Below is a small trained network, with its code and all its weights. Each question gives an input and a class and asks what happens when units are switched off, that is, made to give their printed mean instead of their output.

import numpy as np


def w(rows, s, z=0):
    codes = np.array(rows[::2]) - 128.0
    scale = np.full(codes.shape[1], s)
    scale[-1] = z or s
    return codes * scale


def norm(h):
    return h / np.sqrt((h * h).mean(-1, keepdims=True) + 1e-5)


def f(y):
    return y / 2 * (1 + np.tanh(0.7978845608 * (y + 0.044715 * y**3)))


def log_softmax(a):
    a = a - a.max(-1, keepdims=True)
    return a - np.log(np.exp(a).sum(-1, keepdims=True))


def net(x, mask):
    res = np.array(x, float).reshape(1, 4) / 4 @ E
    u = 0
    for l in range(4):
        y = f(norm(res) @ A[l][:, :-1].T + A[l][:, -1])
        res = res + np.where(mask[u : u + 8], y, B[l][:, -1]) @ B[l][:, :-1]
        u += 8
    return log_softmax(norm(res)[-1] @ U[:, :-1].T + U[:, -1])


A, B = {}, {}
E = w([
[135,142,123,123],'x0',
[175,5,85,64],'x1',
[159,114,240,58],'x2',
[125,103,144,140],'x3',
],0.013)
A[0] = w([
[115,100,121,173,47],'L0N0',
[144,66,163,181,141],'L0N1',
[36,112,73,140,2],'L0N2',
[21,200,223,226,152],'L0N3',
[136,160,116,101,160],'L0N4',
[110,113,26,255,92],'L0N5',
[134,48,73,17,84],'L0N6',
[71,46,176,129,118],'L0N7',
],0.0077,0.0047)
B[0] = w([
[143,114,86,98,111],'L0N0',
[152,255,43,106,145],'L0N1',
[112,113,143,111,122],'L0N2',
[235,143,108,138,254],'L0N3',
[157,172,83,103,145],'L0N4',
[54,159,114,31,213],'L0N5',
[220,183,105,179,216],'L0N6',
[177,174,94,71,147],'L0N7',
],0.0081,0.0058)
A[1] = w([
[168,102,118,205,120],'L1N0',
[103,101,121,105,72],'L1N1',
[112,80,197,125,65],'L1N2',
[67,121,112,83,54],'L1N3',
[99,191,185,178,53],'L1N4',
[132,40,112,112,200],'L1N5',
[167,106,193,106,92],'L1N6',
[7,96,62,174,3],'L1N7',
],0.012,0.0041)
B[1] = w([
[112,178,117,121,166],'L1N0',
[132,115,176,166,103],'L1N1',
[108,172,85,83,126],'L1N2',
[110,50,177,138,124],'L1N3',
[243,121,91,146,220],'L1N4',
[178,216,169,255,254],'L1N5',
[56,163,63,98,230],'L1N6',
[45,89,92,155,227],'L1N7',
],0.0084,0.0032)
A[2] = w([
[3,113,114,132,126],'L2N0',
[143,151,141,147,44],'L2N1',
[143,69,142,121,98],'L2N2',
[150,77,154,130,128],'L2N3',
[88,180,209,195,60],'L2N4',
[142,236,107,101,253],'L2N5',
[170,35,92,106,28],'L2N6',
[146,153,208,67,86],'L2N7',
],0.014,0.0019)
B[2] = w([
[141,31,122,113,166],'L2N0',
[139,98,114,119,139],'L2N1',
[180,245,124,116,122],'L2N2',
[119,183,124,152,124],'L2N3',
[215,204,96,152,143],'L2N4',
[131,47,121,120,252],'L2N5',
[153,212,126,182,149],'L2N6',
[48,124,69,89,176],'L2N7',
],0.012,0.011)
A[3] = w([
[155,89,100,70,3],'L3N0',
[166,182,178,62,135],'L3N1',
[172,68,84,61,181],'L3N2',
[202,83,80,113,162],'L3N3',
[212,180,100,188,178],'L3N4',
[204,66,155,164,104],'L3N5',
[167,119,179,99,101],'L3N6',
[142,144,208,10,113],'L3N7',
],0.012,0.0042)
B[3] = w([
[108,157,120,139,151],'L3N0',
[131,119,84,220,150],'L3N1',
[29,106,163,190,250],'L3N2',
[100,242,210,117,253],'L3N3',
[89,121,244,71,254],'L3N4',
[79,139,178,147,184],'L3N5',
[103,159,94,141,131],'L3N6',
[135,60,43,200,158],'L3N7',
],0.011,0.0093)
U = w([
[166,233,210,154,18],'0',
[113,76,8,122,106],'1',
[64,111,207,94,252],'2',
],0.013,0.0013)

Each question gives the input, the list of numbers given to net, and the class t.
The units are the neurons (one row each of A and B). Each row of codes is followed by its name. A weight is (code - 128) times the scale printed after its matrix; where a second scale follows, it is the last column's (A, B and U).
mask holds one flag per neuron, layer by layer. A switched-off neuron (its flag False) gives its mean, the last column of its row in B, instead of its output. The means were averaged over made-up inputs and are rounded, as every weight is.
A unit's drop is (log p(t) with every unit on - log p(t) with that unit switched off) / (log p(t) with every unit on - log p(t) with every unit switched off).
The circuit of an input: a set's keep is (log p(t) with only the set's units on - log p(t) with every unit switched off) / (log p(t) with every unit on - log p(t) with every unit switched off). Starting from the 12 units with the biggest drops (on a tie, the unit counted first), units are removed one at a time, each time the one whose removal leaves the highest keep (on an exact tie, the one counted first), for as long as the keep stays at least 0.8.
units of the circuit, in order: the units of the circuit, biggest drop first
most important unit: the unit with the biggest drop
top k neurons: the k neurons with the biggest drops, biggest first
k most important neurons of layer l: the k neurons of layer l with the biggest drops, biggest first
drop when u is switched off: that unit's drop, to one decimal
input [-3,4,6,-5], class 1: units of the circuit, in order -> (L3N4, L3N7)
input [-2,-3,-8,-4], class 1: most important unit -> L3N4
input [-1,1,2,2], class 1: units of the circuit, in order -> (L3N4, L2N7)
input [2,3,2,1], class 0: top 3 neurons -> (L3N3, L0N6, L0N5)
input [-4,5,-5,-5], class 0: 2 most important neurons of layer 2 -> (L2N7, L2N5)
input [-2,-3,4,-6], class 1: top 3 neurons -> (L1N5, L3N4, L0N6)
input [-2,8,-8,-5], class 0: 2 most important neurons of layer 1 -> (L1N6, L1N5)
input [2,0,-3,-2], class 1: top 3 neurons -> (L3N4, L3N3, L1N7)
input [8,7,-7,-3], class 2: top 2 neurons -> (L3N4, L0N5)
input [-2,3,3,5], class 0: top 3 neurons -> (L0N5, L0N6, L3N3)
input [1,2,0,-8], class 0: top 2 neurons -> (L3N3, L2N7)
input [-2,4,-2,-7], class 0: drop when L3N3 is switched off -> 0.1
input [4,-4,-8,0], class 1: drop when L3N4 is switched off -> 0.2
input [-3,8,7,-3], class 0: most important unit -> L2N6
input [0,8,-8,1], class 0: drop when L2N7 is switched off -> 0.2
